Here is a tiny trained network, its code and every weight. The questions are about switching its units off for an input and a class, where a switched-off unit gives its printed mean instead of its output.

import numpy as np


def w(rows, s, z=0):
    codes = np.array(rows[::2]) - 128.0
    scale = np.full(codes.shape[1], s)
    scale[-1] = z or s
    return codes * scale


def f(y):
    return y / 2 * (1 + np.tanh(0.7978845608 * (y + 0.044715 * y**3)))


def log_softmax(a):
    a = a - a.max(-1, keepdims=True)
    return a - np.log(np.exp(a).sum(-1, keepdims=True))


def net(x, mask):
    res = np.array(x, float).reshape(1, 6) / 4 @ E
    y = f(res @ A[0][:, :-1].T + A[0][:, -1])
    res = res + np.where(mask, y, B[0][:, -1]) @ B[0][:, :-1]
    return log_softmax(res[-1] @ U[:, :-1].T + U[:, -1])


A, B = {}, {}
E = w([
[5,105,195,158,176],'x0',
[131,139,137,141,143],'x1',
[158,62,173,237,13],'x2',
[132,138,139,142,150],'x3',
[155,116,237,70,114],'x4',
[126,125,124,123,117],'x5',
],0.012)
A[0] = w([
[114,147,130,112,156,123],'n1',
[141,141,192,42,139,74],'n2',
[7,135,149,99,169,132],'n3',
[94,179,93,34,182,5],'n4',
[140,124,179,60,141,87],'n5',
[231,180,83,74,154,130],'n6',
[72,150,3,148,167,94],'n7',
],0.018,0.0024)
B[0] = w([
[146,78,159,142,116,163],'n1',
[207,234,155,108,195,206],'n2',
[105,29,48,65,123,237],'n3',
[111,99,164,251,27,249],'n4',
[118,225,120,114,161,188],'n5',
[71,21,78,77,139,249],'n6',
[183,252,175,84,195,230],'n7',
],0.017,0.02)
U = w([
[95,71,103,51,168,100],'0',
[171,249,198,114,192,251],'1',
[124,123,215,251,72,41],'2',
],0.012,0.0021)

Each question gives the input, the list of numbers given to net, and the class t.
The units are the neurons (one row each of A and B). Each row of codes is followed by its name. A weight is (code - 128) times the scale printed after its matrix; where a second scale follows, it is the last column's (A, B and U).
mask holds one flag per neuron, in row order. A switched-off neuron (its flag False) gives its mean, the last column of its row in B, instead of its output. The means were averaged over made-up inputs and are rounded, as every weight is.
A unit's drop is (log p(t) with every unit on - log p(t) with that unit switched off) / (log p(t) with every unit on - log p(t) with every unit switched off).
The circuit of an input: a set's keep is (log p(t) with only the set's units on - log p(t) with every unit switched off) / (log p(t) with every unit on - log p(t) with every unit switched off). Starting from all 7 units, units are removed one at a time, each time the one whose removal leaves the highest keep (on an exact tie, the one counted first), for as long as the keep stays at least 0.8.
circuit, biggest first: the units of the circuit, biggest drop first
top k neurons: the k neurons with the biggest drops, biggest first
drop of u: that unit's drop, to one decimal
input [2,1,-8,8,7,2], class 2: circuit, biggest first : [n4]
input [2,-6,1,-6,3,-8], class 1: top 3 neurons : [n6 n4 n3]
input [-5,7,-8,6,3,0], class 2: top 2 neurons : [n4 n3]
input [-3,-8,-4,6,5,-7], class 1: top 3 neurons : [n2 n3 n5]
input [0,-4,-3,5,4,-2], class 1: top 2 neurons : [n2 n5]
input [1,5,-7,-3,-5,-2], class 2: top 2 neurons : [n4 n2]
input [2,1,5,1,6,-3], class 1: top 3 neurons : [n4 n6 n3]
input [-4,4,-6,7,3,4], class 2: top 2 neurons : [n4 n3]
input [-7,5,-8,1,-6,7], class 2: top 3 neurons : [n4 n3 n6]
input [5,-8,-7,0,2,-2], class 2: top 2 neurons : [n4 n6]
input [6,-1,5,5,6,6], class 0: top 2 neurons : [n4 n7]
input [1,-8,2,-5,-1,1], class 2: top 2 neurons : [n3 n6]
input [3,-5,1,-7,-6,-5], class 1: top 2 neurons : [n7 n6]
input [5,-4,-8,8,-7,-6], class 2: circuit, biggest first : [n4]
input [7,0,7,-4,3,-7], class 0: drop of n4 : 4.3
input [5,-7,4,4,8,-2], class 1: drop of n6 : 0.2
input [-8,-8,8,3,-7,-7], class 0: drop of n2 : 0.3
